Where the symbols take the objects:
~: q449->q449, q897->q386, q880->q532, q198->q215, q631->q158, q30->q851, q647->q162, q128->q655, q782->q971, q675->q30, q621->q176, q820->q171, q158->q635, q452->q686, q127->q795, q399->q54, q793->q986, q959->q709, q53->q746, q851->q696, q355->q504, q462->q195, q116->q897, q84->q634, q508->q904, q447->q880, q54->q657, q627->q379, q760->q733, q733->q771, q20->q122, q795->q20, q171->q128, q765->q240, q971->q812, q972->q217, q655->q373, q789->q247, q37->q355, q192->q657, q187->q746, q65->q322, q316->q524, q642->q53, q151->q508, q931->q827, q13->q482, q215->q13, q790->q202, q524->q430, q723->q675, q202->q751, q488->q158, q635->q488, q859->q187, q696->q379, q122->q213, q731->q102, q176->q462, q624->q213, q856->q731, q213->q373, q504->q127, q956->q724, q102->q982, q986->q417, q709->q302, q247->q504, q183->q974, q430->q931, q270->q793, q386->q903, q878->q723, q191->q316, q302->q452, q474->q859, q482->q760, q903->q449, q373->q956, q652->q247, q771->q666, q724->q878, q904->q127, q902->q322, q217->q904, q666->q191, q753->q621, q963->q878, q240->q373, q618->q652, q752->q54, q657->q652, q690->q631, q686->q959, q322->q270, q162->q399, q695->q652, q532->q709, q827->q971, q688->q765, q812->q624, q195->q980, q751->q690, q379->q176, q974->q782, q982->q903, q964->q789, q746->q84, q638->q198, q980->q638, q634->q627, q417->q982
+: q449->q971, q897->q751, q880->q642, q198->q195, q631->q618, q30->q878, q647->q963, q128->q192, q782->q102, q675->q631, q621->q696, q820->q386, q158->q122, q452->q760, q127->q151, q399->q504, q793->q65, q959->q302, q53->q417, q851->q635, q355->q247, q462->q627, q116->q202, q84->q217, q508->q647, q447->q982, q54->q240, q627->q217, q760->q215, q733->q13, q20->q399, q795->q508, q171->q903, q765->q488, q971->q897, q972->q789, q655->q820, q789->q127, q37->q621, q192->q956, q187->q795, q65->q771, q316->q771, q642->q986, q151->q621, q931->q316, q13->q638, q215->q980, q790->q322, q524->q532, q723->q20, q202->q624, q488->q631, q635->q213, q859->q355, q696->q675, q122->q128, q731->q686, q176->q634, q624->q782, q856->q452, q213->q655, q504->q657, q956->q765, q102->q642, q986->q195, q709->q447, q247->q54, q183->q856, q430->q191, q270->q746, q386->q690, q878->q902, q191->q733, q302->q880, q474->q789, q482->q964, q903->q618, q373->q688, q652->q956, q771->q65, q724->q474, q904->q162, q902->q964, q217->q176, q666->q760, q753->q851, q963->q187, q240->q695, q618->q171, q752->q240, q657->q956, q690->q790, q686->q65, q322->q827, q162->q753, q695->q158, q532->q53, q827->q524, q688->q373, q812->q974, q195->q379, q751->q880, q379->q84, q974->q731, q982->q793, q964->q904, q746->q430, q638->q462, q980->q176, q634->q972, q417->q270
§: q449->q202, q897->q903, q880->q709, q198->q795, q631->q635, q30->q122, q647->q151, q128->q880, q782->q430, q675->q851, q621->q162, q820->q880, q158->q488, q452->q959, q127->q753, q399->q54, q793->q316, q959->q731, q53->q880, q851->q963, q355->q618, q462->q980, q116->q386, q84->q627, q508->q127, q447->q532, q54->q652, q627->q176, q760->q771, q733->q666, q20->q688, q795->q789, q171->q655, q765->q373, q971->q686, q972->q84, q655->q122, q789->q902, q37->q355, q192->q171, q187->q972, q65->q270, q316->q430, q642->q447, q151->q904, q931->q746, q13->q760, q215->q482, q790->q751, q524->q931, q723->q30, q202->q690, q488->q631, q635->q695, q859->q723, q696->q753, q122->q631, q731->q746, q176->q65, q624->q931, q856->q202, q213->q158, q504->q723, q956->q54, q102->q974, q986->q982, q709->q452, q247->q37, q183->q793, q430->q452, q270->q986, q386->q192, q878->q675, q191->q733, q302->q686, q474->q20, q482->q733, q903->q128, q373->q752, q652->q504, q771->q176, q724->q723, q904->q795, q902->q217, q217->q634, q666->q316, q753->q647, q963->q621, q240->q240, q618->q213, q752->q657, q657->q247, q690->q897, q686->q856, q322->q793, q162->q508, q695->q355, q532->q982, q827->q65, q688->q240, q812->q449, q195->q638, q751->q183, q379->q462, q974->q971, q982->q812, q964->q187, q746->q642, q638->q215, q980->q198, q634->q379, q417->q959

The rows follow the links: the fewer symbols apart two objects are, the more alike their rows tend to be.

Each row is also shifted at random along 8 hidden directions that mean nothing.

Some objects, each with a row of numbers:
q696:   95   -54    39   -44     8    20     8    93   -35    32   124   -87   -49     5    36   -22   -73    70    46   -16  -137    57     6    16   -61   220    30   -15  -101    66   -53   116   127   145  -224   -56   -22    90     2   -67    88  -117    60    25    43     6   178   -52   -14   -85    29   133    -7    26    41   167    30  -137    86    11    88   -28   101   132
q20:  140    76   -44    51   -23   -60    19  -159    24    18   -13   -43  -172  -124    29   -12   103   -87    68     1    63    45    70  -164    25  -250   -29    -3   -55   101    29   -80  -211  -113   220    34  -167     1   -71   -19   -16   144   135   -36    -7   151  -411  -121    56  -117    99    66    42   -78   116   -22    34   158   -91  -112   -11    42   -85    -2
q963:  -69   -55   -27     6   -10   -12     1    18    -5    32    66    28    36    66   -15   -12     6    57  -116    93    36   -25    58    37   -45    36    53   151   -66    19   -27     7   -29    37    36   -65   -70   -66   -57    50   -70    42   -93    15   103   -60    98    57    54   -40   -62    53  -117   -53   -24    43    37   -68    13   -17    28   -61   -63    83
q897: -117   -41    47     2    54    28   -13    19    17    -8    -8    25    56    59  -161   -25    -1   -20    66  -100   -95    -1  -121    16   -11   227    61  -205   154  -161   188    79   264   -34  -147   -22   160   114    47   -42    48  -188    75    74   -45   -67   198   -21  -147    93   -10    23    59    45   -36   -23   -34    34   139   116    23    55   147   -38
q316:  122   -28     0   -54   -66    47   -53   -19    19     6    40   -40   -57   -17   -12   -31   -66   112    -4    30     1    39   -17    35   -49    -1   -18    -1   -43    68    33   -56    31    40  -120   -23    42   -82   -35   -14    12   -13   -67   -25    -4   -39    77   -31    78    39    16    38   -43   -11    12   -31    10   -93     5   -32    61   -37   -40    34
q624:  276     6    -2    -9   -28   -37     8   -29     7    49   -59    12    37     9    58    57   -13   -49   -50    88    23    45   -43     0    69   -94   -40    22   -10    17   -62   -57   -78   -62    78    18   -53  -130    15   107   -96    43     9   -14    43   -15   -59    62    50    13     1   -14   -28    27   -37   -26   -14    -3   -54    10    -9   -32   -42   -26
q793: -212    41     7   -12    53    64    -9   104   -56   -10   -51  -146    81   -64   238    75    -7   135    49    10  -100   103    32    21   -47    -1   -12    76   -30   139  -166   119  -128    40    31    72   -81   -11    16   -83    47  -109   -21   -80  -130    37     8  -142    63  -145   130    13    94     0    55    21   -50   -31  -122  -199   -35    94    17    14
q931:   40    49   -56   -13   -23    34   -83   -65     2   -18   -69    86    19    -4    29     1   -19   -88   -92    70   102    12    22    42   153  -180   -47    22   -34   -74  -139  -125  -130  -104   133    16     5   -94   -58   118   -62   233   -16   -97     9   -56  -183    89    79   229   -92  -164   -13    80  -119     4    66   -30  -143    19   -24   -98   -81   -60
q982:   99    54     2   -35    -6   -23   -12  -110     4    37    -2    15   -67   -47   -61   -47   -26   -42    73    -7    -6   -37    -8  -133    40  -108   -23  -131    55   -13   128   -52    21   -65    40    30     4    40   -46    18     6    86    52    -8   -35   -14  -120   -89   -31   136   -39   -20    47    38   -16   -87   -55   122   -50    28     4    10   -37   -46
q904: -125   -54     1     2    -1    -1    35   115   -26    48   111  -113   -93   -21    53    54    -8    90    17    66  -128   111    58   -29   -66   111    61   116   -98   219  -127    75   -33   168  -151   -88  -146    46    30   -67    56   -82    38     4    22    12    50  -136   -17  -313   119   182     3    -8   144   126   -47  -120    10  -155    24    42    21   160
q84: -204   -22    26    14    55    35    48    86   -41   -61   -43  -109    55   -38   163    50    50    42   -14   -39   -45   -10    56    42   -49     9   -68    96   -14    38  -159   123   -90    65     3    20   -15    33    -9   -49    18   -58   -53   -19   -23    24    32   -12    54   -44    46   -31    -7    -2   -12    47    53   -49   -51   -98   -70    59    34   -28
q709: -339    27   -14     9    45    39   -49    70   -23   -39   -34    71    23    65     0   -59   -34    96    87   -32   -24   -21    12   129    67   -53    67   -33    26   -67   -48    -3    43   140  -153   103    26    26   181   -64    89     0    19   -58   -98   -92    73    -8   -16    14    67  -140   127    71    17   -60   -39   -46  -101    33   -32  -107    20   -38
q202:  263   -15     6     8   -12   -37    36   -59    26    15   -48   -15   -14     9    -3    33    38   -35    23    27     3     5   -64     0    24  -102   -24   -40    36    17    26   -36   -13   -19     4    31   -28  -107    33    58   -51     6    39    20     6   -21   -55    10    22    16    52     4   -29    14   -19   -55   -28    11   -26    16   -22   -13   -19   -69
q974: -205     8   -11   -43    62    21   -55   -61    -6     4     0   -32   -13   -75   -35    28     7   -68   -25   -59   -61    10   -36  -139   -27    40   -34  -143   115   -99   111    24    64  -141    39   -76    67   118  -195    -4    39    21    10    -9   -50   -59   -37  -141  -110   291  -131    33    52    84  -107   -14   -13    81   -28   -42    20    89    50    -5
q162:  250   -84   -46   -29   -51   -65    15   -59    11    -3    44    39   -86    65     6   -21    21    68   -30    61    75   -60     1    68   -80   -92    -3    89   -80    49   -33  -109   -10   129  -121   -14   -35  -172    23    55   -49    68   -73    27    92  -112   104   101    98    35    22    17  -160    -8   -16   -45    31  -106   -43     7     8  -144  -137    52
q158:  -27   -17    17    30    29     1    47   -62    33   -18   -66    11    91     1    95    -5     8    51     1   -70    40   -62   -15    70   -68   -95   -24     5    44   -97    70   -16   -66   -45    84   109   -24   -69    59   -31   -50   -76   -47    21    -6    -2    59   104    60    48    54   -24   -31   -36   -35  -123    31    49   -30    30    11   -52    -4   -29
q191:  -11   -21    -4    18   -57    60   -33    56    22    -5   -23    87    88   110   -42   -32   -75   111   -35    96    75    20    -7   191    62     2    63   111   -43    21   -78   -79   -13    65   -37    46    26  -158   177    43   -75   -24   -79   -23     8   -62   123   165    97  -145    69   -98   -63   -38    20   -53    -6  -112    16    42     5  -101   -58     2
q524:   16     2    -9   -28   -54    17   -58  -105    30    48     1   111    49    53  -161   -60   -58     5  -100    90    98   -45    -5   -39    40   -34     0    -3    48   -69   151  -115    23  -150   133   -43    70   -80   -82   112  -143    84   -92    -3    64   -77    19    80    46   144  -131   -59   -91   -37   -71  -136    -2    76    28    76    30   -36  -107   -11
q116:  204    -9    15   -13    16   -21    10    92   -22    12    -5   -54    46     7    50    74     1   -46    11   -10   -74    63   -79    26     5   125     2   -42    -6     2   -61    86    77    34   -95   -26    11     2     8    13    55   -85    48    17   -17    16    67   -27   -68    -6    -2    54    43    47   -19   124   -32   -73    46    15     2    43   103   -10
q723:  178    38   -11    16   -12    -5   -44   -13   -16   -11   -10    93    12    92   -75  -102     2    -7    48    -2    43    -5   -11   104    95    27    50   -50   -57  -101    -5   -13    71    13   -27    63    57   -30    97    19    -7    33    90   -22    12     0     9   114    59     2    26  -104    25   -17    15    33    73   -19    24   138    13  -120    -6   -31
q903:  132    28    -3    56    -3   -58    83  -142    55    24   -89   -11     7   -36     5    35    99   -53    39     3    53   -47   -19   -87    -8  -213   -15   -30    98    23   125   -45  -111  -123   218    78   -97   -93     8    31   -94    17    33    35   -28    51  -203   -34    16   -57    82    20   -15   -64    12  -148   -69   171   -50   -44   -55    69   -60  -113
q690:  -51     7    31    43    26   -10    50   -94    42    54   -30    25    70   -13  -129    35    42  -123   -21     3   -10   -13   -41  -144    20    40    27   -97   155   -69   193    17    26  -225   229   -32    -4    68   -79    48   -97   -37    60    74     4    36  -101   -34  -105     7   -54    65    -6   -30   -41   -60   -60   195    91    25    -1   139    45   -56
q187:   77   -13    -3    -5    12     5    12  -111    -9   -31    18   -37   -86   -25    -3   -76    61    33    88   -49     4   -40    32   -46   -68   -22   -13   -47   -15    11    44    15    14   -11    24    27    25    18   -52   -45   -10     8    50    11   -21    -4   -44   -41    58    42    63     5   -60   -35    15   -27    66    55   -13   -33   -12    13   -56    -6
q54:   68    84   -28    22    25   -55   -11    28   -37     2   -48    -5   -15   -57    64    65    45  -114    24   -29   -12    95    -5   -91    46    47   -19   -14   -27    24   -76    19   -75   -91   121   -12   -28    85    -9   -21    31    -3   103   -38   -37   134  -164   -47   -62  -126    28    12   104   -15    92    77     5    99    -3   -50   -31   111    16    34
q638:  182    -8    55     5   -25    46    77   -81    39   -57   -15   -39  -107   -48    -1   -71   -20    26   218  -115   -18   -46   -32    23   -23   -51   -25  -139    24    48    46   -27    73    91  -116   130    63    37   170  -102    65   -77   119    50   -84    32   -34    10     5   -57   186   -30   -16    25    59   -71   -12    22    32    38   -19    -6    41   -61
q956:  143     5   -37   -32    25   -51   -58   116   -46   -70   -51     7    43    41   114    34    24    29    -6   -92     1    19   -80   138   -54    99   -42     9   -53   -89   -89    40    74    99  -191    26   115   -44    48   -44    94   -90   -48   -40   -29    10   187    75     9    77    -9   -60    66     2     8    57    63  -104    -2    39   -10   -51    27     4
q631:  214    18    60    34   -18   -37    79     7    11   113     6    -5   101    -1    18    18   -74   -31    -1    51   -48    61   -11   -61    26    93    32    10   -25    39    59    39   -28   -89   144    26  -113    17    74    19   -89  -122    74    49    56   114     7    62    -6  -242    51   109     9   -62    74    23   -47    88   110    52    64    44    49    62
q449:  -13   -38   -14    12    16   -15    13   -18    24   -22   -60   -37    18     2    49    65    69    15   -38     8     2   -11   -38    36   -29  -118   -23    16    62     2    -3   -10   -54     6    -8     7   -32  -105   -14    32   -24    -3   -44    -1   -13   -62    -7   -27    19    67    30     7   -17    18   -46   -64   -16   -22   -79   -61   -40    -1   -15   -67
q399:  110   -41   -25   -52    38   -53   -15    10   -34   -44    -1   -32    56    28    60    28    55   104   -16  -104     0   -30   -81   -14  -273   220   -26    10    24   -42   147    86   130   -21   -39   -43   137   -19  -113   -75    14  -208  -127    48   -17     2   301   -15   -31    60   -37    98   -76  -116    20   -47    24    50   105   -37    33   103   -46    84

From each start, follow one symbol. Which object do you reach?
Answers are names.
---
-117   -10   -48     9    34   -13     7    -4    -1   -27   -91   -76    59   -46   198   120    91    31   -97    38    22    -5     7    19   -56  -211   -60   115    24    40  -117    -7  -200   -15   110    24  -114  -148   -91    39   -33    58  -120   -54   -33   -49   -76   -57    72    90    10   -10   -17    19   -76   -55   -20   -28  -184  -168   -76    19   -68   -57
+	q974
---
 219    67    34    39   -48    43    71   -63    28    18   -12    43   -17   -58   -37   -18   -57  -133   110     6    32    19     7   -72   120    -1    17   -66   -11    69   -41   -54   -37   -86   187    73   -18    65   106    12   -37    39   158    32   -42   127  -227    59   -55  -177    75   -38    -8     2    47    49   -57   114    71    41   -20    69    27   -29
+	q980
---
  45   -10    60    18   -35     4   115   -72    32    29    52  -150  -130  -129    -3     5    15    -8    73    -6   -53    -2    60  -175   -65   -64   -54   -13    22   194    79    22   -81   -14    66   -23   -93    90   -55   -57    -5   -33    37    51    11   119  -171  -144    -1  -191    87   142   -34   -56   102   -28   -49    91    46  -108   -10   140    11     2
~	q195
---
 -97    16    27   -23    -2    35   -51   115   -42    11   -14    42    36    95   -47   -75  -102   103    74    51   -70    51     6   118   132    56    47   -17   -29     6   -96    15    80   140  -203    60    51     3   218   -11    16   -53    39   -55   -27   -74   141    41    62  -114    89  -120    95    54    61   -29   -25   -95   -20    80   -11   -97    20    -8
§	q986
---
  48   -12    22    35   -21   -21    46     3    26    44   -12     1    32     9    59     6   -29    38   -27    39    12    15    27    51    25   -98     4    72   -45    24   -17   -30  -102    19    32    53  -131   -73   100    10   -55   -19    -8     4    55    28    -7    73    80  -136    73    32    -7   -30    42   -41     7   -21   -21    21    32   -84    -6    21
+	q213
---
 192    66    15    34    22   -50    61    80   -24    28   -62   -44    73   -17   148    87    20   -35    72    11   -43    64   -24    13    44   -34    17    28   -31    91  -115    68   -81    32    67    96  -122   -22   123    -9    32   -64    88    -3   -67   116   -87   -33   -28  -227   115    19   103    -8    70    70   -91    27   -37   -38   -41    51    58   -35
~	q171
---
 169   -29     3   -16   -22   -16    35   -80    10   -36    -9   -15   -61   -25    -2   -16    42   -82   -44     7    62   -87    34   -39     8  -106  -108    15   -11   -17   -27   -30   -45   -32    60   -21    34   -27  -100    66   -70   130   -40    15    80    -7   -91    69    71   161   -75   -57  -117    10   -93    -8    83     4   -23    29   -49   -24   -60   -60
§	q634
---
 -11    38    -7    36    16    13    -6   -65     1     7     0     9    16     5   -20   -59    37    -4    31    -5    26     4    46    -9    32   -39    45    -2   -26   -32    21    24   -46   -65   135    48   -43    16   -18   -19   -28    36    66   -13    -9    44  -106    -6    50   -32    31   -18     5   -49    12    19    51    64   -17     0    15   -10   -11   -14
§	q675
---
  39    52    16    33     2   -21     1    61     2    69    20    40    52    -1    -4    22   -55  -119   -54    37   -16    67    17    -8   150    36    34     0   -50   -45   -59    22   -41   -56    82   -11   -95    69    28    41     4    49    91    -6    56    88  -106    45   -44   -77   -53    24    92    33     7   132     2    -1    34    85    50   -32    95    34
+	q128
---
 -29    41     8    30    42   -46    27    65   -36    -1   -55   -32    75     9    47    40    42    36    71   -53   -54    80   -40   -33   -69   171    31     0    29    39    31    92    18   -33    51    28     8    58    84   -93    13  -217    52    12   -72   116    72   -40   -45  -270   124    61    86  -100   156   -25   -39   109    81   -57   -22   155    25    38
§	q247
---
  16     4   -21    13     9   -39   -28   169   -20    -9   -16    25    59    42    96    73   -10   -32   -98    12    -2    19   -20   156    77   -20    -1    78   -72   -60  -166    19   -21   126  -151    -5   -46   -53    62    33    91    45   -56   -43    38    -5    62    72    -7    42   -68   -41    91    67   -49   126    11  -179   -45    59    -3  -119    84   -18
+	q820
---
 273     2    56   -21    -7    -7    92   -77    -2     0    14  -133   -89  -112    63    -1    14   -55   104   -55   -58    -4    12  -149   -53    -5  -102   -74    -5   110    25    57   -19   -39    54    16    -5    84   -54   -42    -8   -42    84    38    -4   113  -114   -74    16   -51    67    71   -42   -19    45    10     8    90    38   -39   -15   114    19   -14
+	q217
---
-113   -63    41    38   -24    14    67    59    15   -28    -9   -23   -22    61   -15   -36     3   105    17    32    -5   -43    51   125    24   -75    -8   103   -13    73   -72    -1   -34   174  -145    44   -28   -58   180   -10   -34   -41   -47    14    49   -45    88    83   118  -187   132   -52   -51   -14    59   -83    22  -108    -7    13   -58   -77   -14   -51
§	q462
---
 139    91   -25   -32   -17    -8   -17   -16   -23    43    -8    21    16   -59    87    23   -53   -50    17    60    19    31    27   -78    62   -73    -2     9   -52    67   -86   -35   -90   -59   151    38   -62    -1   -33    33     7   112    34   -50   -55    43  -158   -43   -14     4   -37   -32    42    33   -10    47   -65    62   -82   -35    -8    26   -40    22
+	q760
---
  50    12    -3    21    40     0    68   -92    -8     7   -22   -68    91   -62   197    31    57    38   -13   -18    34   -30    50   -45  -140   -60   -11    77   -29    19     0    62  -153  -113   283    61  -113   -41  -120   -31   -64   -28   -39    22   -15    67   -56    -7    61    -7    28    63   -97   -87   -36     3    29   101   -50  -110     5    65   -51    36
§	q963
---
 -26   -16    -7    13     9    37   -27   -17   -15   -63    -7   -29   -89    19    13   -67    58    34    79   -33    -6     2    29    81    36   -55   -10   -17   -47    -5   -96    23    -1    85   -97    44    26   -16    42   -28    30    41    66   -36   -18   -27   -46    -1    93    25    89   -72     1    25     8    30   104   -77   -56     3   -33   -67   -11   -46
§	q217
---
-195    -3     3     2     6    52   -49    -2     2     8   -14    -3    33    27   -79   -15    -5    19   -55    60   -11    29    13    -3    75   -10     3     6    49   -22     3     6   -16   -66    38   -42    28   -10   -47    48   -63    30   -28   -34     2   -61   -15   -24    40    46   -29   -39     6    16   -35   -48    19    -6   -27   -18   -11    15   -14   -42
~	q270
---
  65    44    21   -35    -8   -24    -2    40   -41    55     8    35    68    34   -13   -30   -79    29    27    54   -29     0     5   -32    30    57    25     7   -13    29    14    20    45     8     9    28     8    23    60    17   -26   -26    -4   -11   -16    -2    81     5    -4   -69   -22   -33    40   -11    29   -19   -80    45     9    50     3     2   -21    19
§	q959
---
 183    28   -62   -30    -5   -89   -26    14   -38     9    26   -50     8   -44    90    88    90   -60  -147    34    59    14    14  -105  -119    47   -52   118   -79    54   -20    38   -85   -98   164  -125   -26   -39  -268    42    -5    62  -112   -19    52    96   -55   -64   -11    53  -159   102   -50   -94   -13   110    23    34    16   -98    -3   112   -74    63
§	q723
